Below are the code and all the weights of a small trained network. Each question names an input and a class and asks about switching units off, where a switched-off unit gives its printed mean instead of its output.

import numpy as np


def w(rows, s, z=0):
    codes = np.array(rows[::2]) - 128.0
    scale = np.full(codes.shape[1], s)
    scale[-1] = z or s
    return codes * scale


def f(y):
    return y / 2 * (1 + np.tanh(0.7978845608 * (y + 0.044715 * y**3)))


def log_softmax(a):
    a = a - a.max(-1, keepdims=True)
    return a - np.log(np.exp(a).sum(-1, keepdims=True))


def net(x, mask):
    res = np.array(x, float).reshape(1, 7) / 4 @ E
    y = f(res @ A[0][:, :-1].T + A[0][:, -1])
    res = res + np.where(mask, y, B[0][:, -1]) @ B[0][:, :-1]
    return log_softmax(res[-1] @ U[:, :-1].T + U[:, -1])


A, B = {}, {}
E = w([
[129,125,128,127,129],'x0',
[228,88,195,61,156],'x1',
[118,55,117,206,234],'x2',
[2,149,178,25,189],'x3',
[125,129,128,130,130],'x4',
[68,40,201,144,51],'x5',
[127,133,133,131,129],'x6',
],0.0049)
A[0] = w([
[190,117,123,189,81,19],'N1',
[194,64,186,82,150,80],'N2',
[48,133,144,49,176,42],'N3',
[146,198,90,118,193,41],'N4',
[112,87,150,199,220,50],'N5',
[138,168,109,125,167,10],'N6',
[89,148,110,159,105,19],'N7',
[224,82,200,52,153,47],'N8',
[97,125,132,103,153,17],'N9',
[169,99,161,96,138,90],'N10',
[201,109,88,180,80,47],'N11',
[28,129,30,173,91,82],'N12',
[150,202,137,61,28,24],'N13',
[75,131,152,84,170,18],'N14',
[147,193,150,81,47,76],'N15',
[66,125,123,55,166,67],'N16',
[110,141,138,138,135,15],'N17',
[189,250,90,144,186,90],'N18',
[202,97,98,193,62,89],'N19',
[173,65,163,104,150,1],'N20',
[119,33,118,192,233,52],'N21',
[146,175,35,83,197,51],'N22',
[145,150,115,126,146,8],'N23',
[45,180,109,214,103,69],'N24',
[103,65,216,153,29,74],'N25',
[80,185,131,193,125,33],'N26',
[192,101,95,168,87,22],'N27',
[182,135,208,115,147,66],'N28',
[70,2,168,149,68,63],'N29',
[61,144,160,78,182,26],'N30',
],0.0085,0.0058)
B[0] = w([
[76,109,142,114,88,124],'N1',
[146,116,71,114,124,175],'N2',
[72,72,147,133,114,190],'N3',
[164,138,186,122,93,144],'N4',
[101,211,121,113,103,151],'N5',
[154,150,156,141,56,82],'N6',
[169,134,112,121,66,80],'N7',
[170,96,46,127,108,195],'N8',
[118,122,136,133,49,77],'N9',
[141,122,96,132,116,128],'N10',
[68,92,140,146,106,159],'N11',
[179,95,66,102,124,206],'N12',
[81,233,118,132,119,169],'N13',
[102,97,138,136,66,115],'N14',
[90,207,118,133,132,176],'N15',
[85,93,141,125,113,169],'N16',
[141,135,122,141,47,63],'N17',
[184,87,171,172,117,254],'N18',
[51,85,155,106,145,210],'N19',
[171,136,95,124,51,94],'N20',
[83,252,125,106,104,195],'N21',
[173,134,192,121,105,181],'N22',
[147,139,137,145,54,68],'N23',
[170,115,78,94,116,171],'N24',
[202,146,192,150,126,219],'N25',
[154,133,93,125,86,99],'N26',
[83,106,141,134,81,122],'N27',
[147,119,90,122,108,124],'N28',
[189,129,203,140,124,209],'N29',
[86,91,148,122,87,147],'N30',
],0.035,0.0025)
U = w([
[12,60,166,108,88,93],'0',
[122,137,134,112,195,244],'1',
[84,253,131,109,127,98],'2',
[211,127,224,154,131,71],'3',
[179,93,26,85,123,81],'4',
[95,124,142,138,226,162],'5',
],0.0054,0.011)

Each question gives the input, the list of numbers given to net, and the class t.
The units are the neurons (one row each of A and B). Each row of codes is followed by its name. A weight is (code - 128) times the scale printed after its matrix; where a second scale follows, it is the last column's (A, B and U).
mask holds one flag per neuron, in row order. A switched-off neuron (its flag False) gives its mean, the last column of its row in B, instead of its output. The means were averaged over made-up inputs and are rounded, as every weight is.
A unit's drop is (log p(t) with every unit on - log p(t) with that unit switched off) / (log p(t) with every unit on - log p(t) with every unit switched off).
The circuit of an input: a set's keep is (log p(t) with only the set's units on - log p(t) with every unit switched off) / (log p(t) with every unit on - log p(t) with every unit switched off). Starting from the 12 units with the biggest drops (on a tie, the unit counted first), units are removed one at a time, each time the one whose removal leaves the highest keep (on an exact tie, the one counted first), for as long as the keep stays at least 0.8.
units of the circuit, in order: the units of the circuit, biggest drop first
most important unit: the unit with the biggest drop
top k neurons: the k neurons with the biggest drops, biggest first
drop of u: that unit's drop, to one decimal
input [6,-7,5,-3,2,2,-2], class 4: most important unit => N12
input [-3,1,-7,-2,2,2,-1], class 2: units of the circuit, in order => N13; N15
input [-8,-8,-4,-6,-1,2,8], class 4: top 2 neurons => N12; N24
input [-2,-1,6,1,-1,-3,-8], class 2: units of the circuit, in order => N21; N5
input [-1,-8,-5,7,6,0,-3], class 4: top 4 neurons => N12; N24; N19; N26
input [1,-3,3,-6,1,2,8], class 0: top 4 neurons => N19; N11; N1; N27
input [7,-8,-8,-3,3,0,-8], class 2: top 3 neurons => N13; N15; N8
input [-8,0,-8,3,7,-8,5], class 2: top 2 neurons => N13; N15
input [7,7,6,-7,-4,-4,-3], class 0: units of the circuit, in order => N19; N11
input [-3,3,7,-1,-3,-3,-4], class 2: top 2 neurons => N21; N5
input [-4,7,-4,-1,-1,-2,-8], class 4: units of the circuit, in order => N8; N2
input [-1,6,4,1,-2,4,8], class 4: units of the circuit, in order => N8; N2
input [0,-4,6,6,-6,2,-6], class 0: top 3 neurons => N3; N30; N16
input [-6,1,-4,-7,-5,3,-4], class 0: most important unit => N19
input [5,-8,-5,-3,7,2,6], class 4: units of the circuit, in order => N12; N24
input [-1,6,1,-3,1,-8,-3], class 3: top 2 neurons => N18; N22
input [-1,5,7,7,5,-4,6], class 0: top 2 neurons => N3; N30
input [2,-4,-3,-6,3,4,-1], class 0: top 3 neurons => N19; N11; N1
input [1,-6,-4,4,-4,7,8], class 3: top 2 neurons => N25; N29
input [4,-8,3,7,2,2,4], class 4: units of the circuit, in order => N12
input [5,4,-7,-6,-2,7,3], class 2: top 3 neurons => N13; N15; N18
input [7,3,7,-2,6,-2,-3], class 2: top 2 neurons => N21; N5
input [-3,7,0,6,0,6,-7], class 4: top 2 neurons => N8; N2
input [-5,4,-8,-8,4,8,8], class 0: top 4 neurons => N19; N11; N1; N27
input [-6,6,3,1,2,2,-7], class 4: drop of N8 => 0.3
input [-1,4,-5,-8,-6,-3,-6], class 0: drop of N1 => 0.0
input [-4,0,8,3,3,6,-1], class 2: units of the circuit, in order => N21
input [-4,-1,6,-6,-3,-6,-7], class 0: drop of N19 => 0.4
input [-2,-5,4,1,-1,6,6], class 3: drop of N15 => 0.1
